Here is a tiny trained network, its code and every weight. The questions are about switching its units off for an input and a target symbol, where a switched-off unit gives its printed mean instead of its output.

import numpy as np


def w(rows, s, z=0):
    codes = np.array(rows[::2]) - 128.0
    scale = np.full(codes.shape[1], s)
    scale[-1] = z or s
    return codes * scale


def norm(h):
    return h / np.sqrt((h * h).mean(-1, keepdims=True) + 1e-5)


def f(y):
    return np.maximum(y, 0)


def softmax(a):
    e = np.exp(a - a.max(-1, keepdims=True))
    return e / e.sum(-1, keepdims=True)


def log_softmax(a):
    a = a - a.max(-1, keepdims=True)
    return a - np.log(np.exp(a).sum(-1, keepdims=True))


def net(x, mask):
    ids = ['ΓΞδεθπστφψω'.index(c) for c in x.split()]
    T = len(ids)
    res = E[ids] + P[:T]
    r = norm(res)
    for j in range(3):
        rows = slice(4 * j, 4 * j + 4)
        q, k, v = (r @ M[0][rows].T for M in (Q, K, V))
        z = softmax(np.where(np.tri(T) > 0, q @ k.T / 4**0.5, -1e9)) @ v
        o = O[0][rows]
        res = res + np.where(mask[j], z, o[:, -1]) @ o[:, :-1]
    y = f(norm(res) @ A[0][:, :-1].T + A[0][:, -1])
    res = res + np.where(mask[3:19], y, B[0][:, -1]) @ B[0][:, :-1]
    return log_softmax(norm(res)[-1] @ U[:, :-1].T + U[:, -1])


Q, K, V, O, A, B = {}, {}, {}, {}, {}, {}
E = w([
[162,123,149,138,158,190],'Γ',
[126,137,88,178,78,121],'Ξ',
[167,98,129,157,96,130],'δ',
[156,148,157,114,146,194],'ε',
[73,79,148,121,138,97],'θ',
[116,126,152,81,140,162],'π',
[63,113,128,139,248,173],'σ',
[151,137,136,84,115,168],'τ',
[135,141,111,87,143,150],'φ',
[137,178,168,145,114,109],'ψ',
[129,171,103,130,110,139],'ω',
],0.013)
P = w([
[190,149,138,84,166,3],'0',
[167,145,134,88,144,59],'1',
[142,139,132,87,137,89],'2',
[129,134,129,98,128,117],'3',
[112,125,124,106,122,133],'4',
[98,120,122,114,116,149],'5',
[81,108,119,130,107,168],'6',
[72,101,114,144,100,174],'7',
[60,90,104,162,88,182],'8',
],0.0073)
Q[0] = w([
[107,124,90,137,60,99],'h1',
[168,130,155,42,132,152],'h1',
[194,199,110,106,82,123],'h1',
[98,88,118,142,87,252],'h1',
[104,80,175,92,157,223],'h2',
[161,107,149,75,158,156],'h2',
[132,156,99,193,65,74],'h2',
[80,112,113,151,106,200],'h2',
[63,137,78,114,109,171],'h3',
[91,142,169,139,166,59],'h3',
[115,154,107,211,89,142],'h3',
[124,169,57,153,100,18],'h3',
],0.011)
K[0] = w([
[141,115,123,180,73,101],'h1',
[150,176,74,39,67,132],'h1',
[209,209,121,162,124,126],'h1',
[98,101,51,131,91,237],'h1',
[61,143,166,153,84,154],'h2',
[72,201,166,102,120,152],'h2',
[207,67,108,109,155,132],'h2',
[53,101,124,174,134,228],'h2',
[42,71,114,138,126,168],'h3',
[150,139,208,99,131,40],'h3',
[105,60,252,210,100,194],'h3',
[171,98,157,168,158,73],'h3',
],0.011)
V[0] = w([
[214,190,95,112,76,115],'h1',
[37,76,177,137,113,64],'h1',
[114,93,197,151,171,98],'h1',
[125,188,98,158,132,152],'h1',
[119,193,209,147,129,71],'h2',
[166,209,167,187,126,159],'h2',
[104,101,164,144,171,104],'h2',
[107,147,33,105,114,117],'h2',
[145,132,117,217,224,131],'h3',
[178,80,88,103,122,96],'h3',
[197,156,214,189,36,167],'h3',
[86,255,153,120,167,64],'h3',
],0.0067)
O[0] = w([
[75,46,148,238,191,82,150],'h1',
[116,155,140,44,113,149,3],'h1',
[114,176,166,118,111,153,113],'h1',
[126,114,78,202,139,150,106],'h1',
[52,178,104,44,129,222,183],'h2',
[123,138,44,93,193,149,167],'h2',
[117,101,185,84,137,167,148],'h2',
[150,142,122,174,79,129,25],'h2',
[113,173,143,217,223,176,60],'h3',
[187,48,170,99,144,155,131],'h3',
[36,109,211,120,128,19,145],'h3',
[81,145,78,181,3,167,150],'h3',
],0.0052,0.0023)
A[0] = w([
[149,184,191,183,163,145,122],'n1',
[72,108,97,188,115,141,119],'n2',
[162,108,140,98,57,129,254],'n3',
[51,48,178,96,133,137,188],'n4',
[79,131,82,187,173,98,83],'n5',
[157,74,219,90,149,138,94],'n6',
[57,255,206,121,18,11,174],'n7',
[86,78,64,78,99,136,135],'n8',
[175,86,110,143,195,152,157],'n9',
[235,117,79,113,155,194,17],'n10',
[158,94,72,39,134,136,32],'n11',
[117,194,85,149,54,118,156],'n12',
[125,66,107,132,82,174,85],'n13',
[117,81,72,172,137,47,101],'n14',
[92,102,61,123,115,190,120],'n15',
[130,44,194,131,114,95,84],'n16',
],0.0077,0.0035)
B[0] = w([
[78,127,87,163,59,169,196],'n1',
[117,217,99,115,125,136,186],'n2',
[66,43,133,115,143,133,230],'n3',
[214,218,101,98,124,100,248],'n4',
[85,104,96,49,96,114,189],'n5',
[86,159,144,133,82,96,224],'n6',
[130,3,143,171,88,108,246],'n7',
[121,164,155,186,82,179,200],'n8',
[109,111,112,95,88,91,252],'n9',
[133,96,192,96,142,116,185],'n10',
[99,138,180,194,212,149,184],'n11',
[147,157,123,201,185,110,177],'n12',
[189,103,46,126,152,106,169],'n13',
[114,149,194,100,109,164,192],'n14',
[222,158,120,138,132,117,194],'n15',
[182,224,100,128,185,63,181],'n16',
],0.0059,0.005)
U = w([
[75,59,153,229,70,72,81],'Γ',
[111,97,194,29,35,160,87],'Ξ',
[206,138,35,165,84,166,248],'δ',
[117,145,121,169,144,125,178],'ε',
[117,255,196,199,75,146,118],'θ',
[21,159,31,71,122,105,30],'π',
[123,131,186,179,112,214,36],'σ',
[160,205,104,74,204,233,245],'τ',
[228,9,132,128,168,157,73],'φ',
[66,100,168,164,241,131,153],'ψ',
[197,177,151,79,139,18,198],'ω',
],0.0091,0.0013)

Each question gives the input, a string of symbols that net reads in full, and the target symbol t.
The units are the heads (4 rows each of Q, K, V and O) and the neurons (one row each of A and B). Each row of codes is followed by its name. A weight is (code - 128) times the scale printed after its matrix; where a second scale follows, it is the last column's (O, A, B and U).
mask holds one flag per unit, heads first, then neurons. A switched-off unit (its flag False) gives its mean, the last column of its rows in O or B, instead of its output. The means were averaged over made-up inputs and are rounded, as every weight is.
A unit's drop is (log p(t) with every unit on - log p(t) with that unit switched off) / (log p(t) with every unit on - log p(t) with every unit switched off).
The circuit of an input: a set's keep is (log p(t) with only the set's units on - log p(t) with every unit switched off) / (log p(t) with every unit on - log p(t) with every unit switched off). Starting from the 12 units with the biggest drops (on a tie, the unit counted first), units are removed one at a time, each time the one whose removal leaves the highest keep (on an exact tie, the one counted first), for as long as the keep stays at least 0.8.
units of the circuit, in order: the units of the circuit, biggest drop first
unit that matters most: the unit with the biggest drop
top k neurons: the k neurons with the biggest drops, biggest first
drop of u: that unit's drop, to one decimal
input Ξ φ ε, target φ: units of the circuit, in order : [h3, h1, n10]
input τ Γ θ τ, target ω: top 2 neurons : [n16, n4]
input Ξ Γ Γ π ψ Ξ Γ δ ω, target ω: top neuron : [n3]
input θ Ξ Γ Γ Ξ Γ Γ Γ Ξ, target π: units of the circuit, in order : [h3, n5, n2]
input σ Γ ω ψ φ Ξ π, target φ: units of the circuit, in order : [h3, h2, n13, n11]
input Γ Γ θ θ π θ τ π, target ω: units of the circuit, in order : [h2, n16]
input θ Γ Ξ Γ Γ, target Γ: units of the circuit, in order : [h2, h3, n1, n9]
input θ Ξ φ θ Γ Γ, target θ: top 2 neurons : [n7, n1]
input θ δ ω Ξ, target ω: units of the circuit, in order : [h3, n16]
input θ τ δ, target ω: units of the circuit, in order : [n16, h3]
input Γ Γ Γ Ξ, target π: units of the circuit, in order : [n5, h3, h2]
input Γ σ φ Γ θ τ φ Γ Γ, target φ: units of the circuit, in order : [h3, h2]
input Γ Γ ω, target π: units of the circuit, in order : [n5, h1, h2]
input Γ ψ Γ, target τ: units of the circuit, in order : [h2]
input θ Γ θ ψ θ Γ Γ Ξ ε, target π: top 3 neurons : [n7, n8, n9]
input π ω Γ, target δ: units of the circuit, in order : [h3, n13]
input Ξ ω τ Γ, target δ: top 2 neurons : [n2, n7]
input ψ σ φ, target τ: top 2 neurons : [n7, n11]
input Γ θ τ Ξ ψ ψ Γ θ φ, target φ: units of the circuit, in order : [h3, h2, n10]
input Γ Γ τ π, target ω: units of the circuit, in order : [h1, n16, h2]
input Γ ε ψ δ ω, target ω: units of the circuit, in order : [h3]
input σ Γ ε ε ω θ ε Γ Γ, target π: top 4 neurons : [n7, n9, n1, n8]
input Γ ω ψ π τ, target τ: top 2 neurons : [n7, n11]
input ψ τ ε Γ Γ, target π: top 3 neurons : [n9, n7, n1]
input ψ θ Γ τ Γ Γ Γ Γ, target ψ: top 2 neurons : [n7, n1]
input Γ σ Γ, target σ: top 2 neurons : [n1, n4]
input Γ δ π Γ Γ, target Ξ: unit that matters most : n9
input Ξ ω Γ Γ ω Γ Ξ Γ Γ, target Γ: top 3 neurons : [n1, n9, n4]
input ε ε ψ, target Γ: drop of n7 : 0.6
